In the rows, 128 means zero.
[128 128 125 132 102 145 140 141 135 124 140 121 162 133 134 143 139 145
 133 106  45 116 153 138 139 135 128 123  99 115 136 117  85 123 125 122
 112 128 114 122  99 107 144 148 142 118 118 137 129  96 131 136 131 118
 118 143 117 144 120 115 120 132 124 121 128 120 119 134 124 134 136 131
 103 127] -> (127)
[126 133 129 138 128 127 143 101 132 132 127 129 138 123 123 105 124 136
 111 117  76 127 158 110 131 125 109 129 146 133 128 116 128 127 137 133
 112 126 112 130 100 119 136 141 128 124 100 126 118 120 139 134 143 138
 140 139 132 122 142 113 143 130 142 106 127 109 128 119 132 124 116 136
  97 124] -> (44)
[107 134 140 149 200 148 144 115 167 134 158 116 165 110 112 110 164 134
  18 129   4 100 252  98  92 131 145 122  19 110 114 122   4 115 169 120
  87  65 130 152   4  46 210 183 164  24 125 140  88   4 142 109 180 155
 138 147  87 150 198   8 167 114 184  79 112 143 134 121 117 121 109 144
  93 162] -> (44)
[115 146 140 110 148 151 132 138 122 118 122  84 116 131 129 124 123 116
  83 119  74 119 153 109 126 126 118 130 121 121 117 132 100 134 165 118
 147 105 127 124  67 118 155 152 144 127 126 132 120  68 130 123 118 158
 127 134 130 124 135  93 132 128 128 121 116 132 111 131 106 123 138 135
 100 128] -> (20)
[101 137 157 132 148 129 146 134 159 161 104 134 188 119 120  97 126 149
  70 186  50 115 135  86  75 117 125 124 125 169 129  93 137 144 103 153
  80  99 157 126  22  95 138 120 135 143 137 127  81  97 150 131 115 151
 147 133 116 125 111 105 157 127 209  73 104 139 101 103 101 109 111 127
  88 136] -> (44)
[139 112 139 126  81 143 157 122 126 124 119 124 180 125 142 173 117 160
 158 119  72 105 119 138 135 124 130 123 108 140 101 119 134 106  58 130
 122 125 143 115  94 128 115 154 125 118 123 130 113 119 112 130  97 104
 117 116 128 115 101 150 110 111 141 123 130 121 128 100 124 136 128 126
 143 125] -> (76)
[141 131 121 121 151 115 167 120 139 121 120 113 164 127 126 124 142 137
 132 123  88  94 164 129 108 120 145 133 127 124 125 124 124 129 161 117
 118  95 136 141  90 101 141 140 131 111 131 132 122 119 136 116 195 125
 139 126 102 126 123 129 135 119 135  95 123 128 116 139 127 128 102 127
 160 144] -> (76)
[109 139 116 130 114 119 129 144 121 115 119 131 113 120 125 139 119 139
 113 119  81 131 127 117 122  99 120 126 118 134 120 130 126 124 140 128
 122 105 114 140  93 102 145 133 129 119 121 135 118 106 145 126 105 143
 142 145 134 123 134 108 139 130 139 124 123 130  82 124 124 116 118 133
  81 137] -> (20)
[120 134 137 131 173 117 139 129 110 141 130 120 154 121 118 107 134 126
 110 126  52 125 176 115  82 137 141 138 128 134 132 121  88 137 124 127
 114 119 136 137 101 132 139 129 123 119 111 127 120 128 133 129 156 252
 115 137 110 144 137 108 134 121 149 105 111 137 138 126 121 129 123 120
 150 115] -> (44)
[143 117 135 112 140 110 144 118 132 132 134 109 180 128 143 114 123 139
 144 127  34 115 131 121 124 119 125 132 171 128 132 130 146 135 133 132
  99 108 135 113  71 110 127 140 121 131 127 139 130 105 121 130 130 120
 121 127  89 124  92 117 124 116 120  96 136 128 122 132 123 126 120 133
 139 136] -> (76)
[123 125 141 124  11 166 140 134 163 109 121 132 146 125 116 136 141 102
  77 106 111 107 160 110 134 123 138 127  80  96 135 129  82 126 108 127
 119 142 137 127  50  45 146 155 124 144 131 105 115 125 134 112  88 121
 135 116 132 120 118 116 110 120 119 158 123 131 120 176 142 138 139 146
 144 134] -> (127)
[138 116 128 141 147 122 120 128 139 137 125 118  91 135 135 127 121 147
 133 117 140 108 109 127 136 143 111 133 153 130 127 133 134 133 142 125
 113 114 130 132 126 115 105 128 135 127 119 129 121 114 139 136 130 124
 127 145 134 134 134 117 140 133 141 139 107 126 104 140 122 104 133 123
  93 135] -> (20)
[117 127 133 118 114 124 134 139 143 107 126 114 137 132 131 133 144 118
 129  96 101 112 158 133 112 127 140 135 122 119 115 103 102 125 169 110
 119 136 131 125 119  85 127 137 130 119 129 124 134 125 183 120 128 125
 147 145 129 132 126 113 136 127  85 130 127 128 118 136 149 131 128 143
 147 131] -> (127)
[125 127 138 132 152 126 122 119 139 143 131 147 148 144 126 105 151 133
  99 140  53 128 170 119 102 128 150 129 138 140 125 108 114 132 129 130
 106 124 144 133  81 129 126 133 137 134 124 146 118 116 125 130 156 151
 120 127 128 110 128 124 142 124 143 102 141 132 118 125 110 121 124 121
 140 135] -> (44)
[129 131 133 116  78 154 134 138 150 110 126 124 148 120 119 125 123 141
 128 105 125 126 118 109 135 121 119 115 121 105 135 116 131 131 122 127
 104 125 153 113  95  98 124 125 122 141 149 125 114 105 135 136 104 118
 131 138 140 113 102 141 130 136 126 129 115 117 105 130 135 135 132 122
  97 127] -> (20)
[150 124 139  94 200 115 130 130 152 128 128 102 171 138 149 125 130 150
 175 123  39 112 139 135 134 127 100 123 168 123 140 124 120 135 158 132
 116 115 153 129 110 130 124 143 141 116 124 127 127 106 126 137 164  93
 136 139 113 140 106 126 121 127  97 117 130 121 141 136 167 128 114 133
 123 122] -> (76)
[218 133 120 134 107 147 114 133 140 129 123 122 150 121 127 135 132  91
  99 126 109 133 142 121 131 127 137 119 114 135 126 130 111 141 126 123
 116 130 129 136 120 105 133 128 126 119 124 118 122 125 143 122  98 129
 139 143 144 134 143 126 114 135 141 126 125 124 132 124 134 128 119 138
 115 124] -> (127)
[118 129 141 121 137 105 124 127 138 118 125 126 154 126 138  84 113 135
 140 126  91 115 122 125 103 126 123 125 150 135 131 116 165 132 137 149
 107 117 146 132 109 105 101 111 124 134 125 124 116 133 138 135 137 137
  88 128 122 124  98 132 140 133 150 105 130 138 112 149 122 123 121 113
 117 130] -> (44)
[122 115 140 138 135 104 192 120 152 124 131  76 155  96 109 142 154 152
  72 113 107 114 209  98 128 136 140 124  87 102 131 119  99 146 159 108
  99 108 162 145  48  72 168 153 135 140 133 149  77  62 133 109 145 102
 131 124  94 137 154 100 143 133 147  79 109 145 111 136 140 156 111 128
 158 157] -> (44)
[130 109 123 134 137 118 159 126 127 126 125 112 176 126 133 129 129 142
 121 119  89 116 149 113 113 129 163 122 158  95 129 125 132 122 151 119
 126 114 135 134  68 109 147 141 131 129 138 123 123 125 135 127 127 112
 136 119 103 129 101 111 121 117 133 100 132 127 124 128 110 120 118 131
 140 132] -> (76)
[140 129 132 119 185 118 143 116 125 134 109 107 148 118 116 123 130 129
 138 120  96 116 169 114 112 127 126 136 138 123 123 119 141 132 126 135
 107 129 148 127 112 114 128 136 137 128 130 127 120 119 120 124 152 127
 140  97 104 136 120 148 136 147 148 105 126 140 115 136 125 134 144 116
 156 132] -> (76)
[121 130 119 125  81 104 122 141  95 149 117 139  94 135 128 100  88 138
 157 147 197 132  64 149 134 134 107 133 180 140 137 137 195 141 111 119
 140 131 129 124 195 192 100 109 104 133 127 125 133 150 139 151  84 113
 128 131 164 117 107 153 131 142 118 143 139 113 129 113 105 123 134 126
  98 131] -> (20)
[119 161 100 125 171 120 104 120 141 123 117 137 150 138 118  99 135 133
 116 124   4 112 170 108 121 124 125 118 143 121 111 134 107 132 169 123
  93 118 124 133  86 113 128 122 148 117 126 122 121 108 140 140 148 149
 141 157 134 128 144 101 143 142 152 108 125 132 136 123 113 122 131 132
  77 130] -> (20)
[106 144 133 137 116 140 115 118 156 127  98 126 117 134 139 133 124 120
  96 124  81 107 135 131 145 130 136 121 146 114 126 131  95 129 159 128
 115 129 120 125 104 134 132 131 115 131 131 122 135 119 144 141 124 133
 119 145 153 129 143  80 138 143 115 114 114 130 133 125 137 133 129 124
 100 144] -> (127)
[130 136 122 115 151 118 122 132 123 134 134 128 131 133 129 133 107 130
 133 160 159 132  80 127 125 134 120 114 170 146 119 126 183 124 119 125
 141 119 122 118 135 147 110  94 116 126 128 120 119 136 119 107  95 134
 126 127 133 118 119 145 141 134 131 111 137 133 122 132 112 121 133 129
 125 123] -> (44)
[126 126 126 120 112 135 121 134 126  71 128 119 134 127 135 145 112 118
 124 110  90 120 126 138 134 124 117 134  92 127 127 114  98 138 122 117
 110 134 127 129 106 114 134 154 135 117 138 125 120 104 137 134  96 116
 134 131 127 129 129 120 134 144 132 138 120 125 112 128 108 124 119 123
 108 127] -> (127)
[114 136 113 143 136 121 131 140 128 126 125 130  98 113 122 115 135 141
 106 110 184 141 141 116 129 126 126 150 108 128 118 130 130 103 137 134
 123 129 149 131 141 146 134 121 126 140 140 109 120 118 123 130 159 124
 132 123 147 135 150 178 146 129 135 118 129 146 113 120 115 133 137 120
  84 121] -> (20)
[127 130 124 123 140 124 109 158 130 143 132 121 127 118 130 129 112 113
 129 141 121 131  91 136 142 129 118 132 140 142 121 143 120 134 134 128
 110 131 114 114 139 143 110 125 130 127 138 124 120 116 138 139 131 133
 125 150 143 142 150 123 141 167 148 144 129 128 127 128 128 124 166 129
 104 121] -> (20)
[119 137 119 145 119 128 122 129 154 119 133 139 106 115 125 125 117 117
 110 125 139 127 114 129 136 109 123 127 134 127 115 131 119 132 141 127
 124 132 122 137 139 123 131 133 135 135 123 115 138 127 136 124 114 136
 147 138 146 123 141 115 133 127 111 132 115 125 101 118 131 122 122 124
 115 125] -> (20)
[135 138 147 137  69 153 139 131 148 119 147 130 169 128 114 121 135 129
 100 104  29  86 169 144 137 112 127 115 102 128 130 122  74 135 103 122
  93 135 137 126  66  80 133 158 143 126 179 120 114 103 144 121 112 125
 141 133 118 124 132 115 125 133 153 128 121 133 126 135 131 129 120 149
 121 137] -> (127)
[128 132 133 137 104 141 131 125 154 115 129 120 155 125 122 134 138 131
 118 108  23 112 162 141 124 130 132 129 111 138 124 142  75 132 108 128
  95 149 125 130  93  88 122 128 145 125 145 131 121 109 134 136 125 125
 128 142 121 126 138 124 126 134 131 145 123 131 149 139 146 131 125 133
 126 127] -> (127)
[122 141 147 133  95 122  98 141 137 128 121 140  88 122 127 104 104 114
  65 134  72 120 152  93 143 125 114 127 165 117 113 117 128 138 140 120
 124 138 138 128 109 147 127 139 131 125 128 119 123 106 140 130 101 149
 123 183 151 124 152 124 154 132 150 124 133 126 147 130  96 116 132 124
  77 126] -> (127)
[127 127 130 140  66 141 133 110 133 123 132 130 129 128 131 128 142 137
  89 113  75 129 145 136 134 123 136 122  63 119 130 133  57 115 115 119
 115 140 116 129 102 110 121 132 132 138 129 131 138 118 141 120 108 137
 132 137 124 130 131 112 126 132 124 138 135 144 126 122  77 117 130 134
 112 136] -> (127)
[130 133 130 120  99 140 154 133 138 136 136 122 137 114 123 131 128 107
  96 136  60 102 148  74 128 117 135 130 141 130 115 129 107 122 126 115
 113 140 138 137  85  97 118 136 135 121 139 148 130  47 140 106 108 125
 143  98 121 123 130 121 118 130 135 124 135 128 126 135 146 127 114 159
 148 144] -> (127)
[138 107 130 104 160 104 142 109 138 129 138  93 185 120 132 131 138 117
 114 127  35 108 180 108 134 133 133 139 152 114 127 125  93 123 141 114
 104 116 137 138  64  96 141 150 140 109 134 134 119 100 142 130 135 114
 137 118  75 130 136 106 140 114 127 105 131 126 140 129 136 123 114 131
 181 132] -> (76)
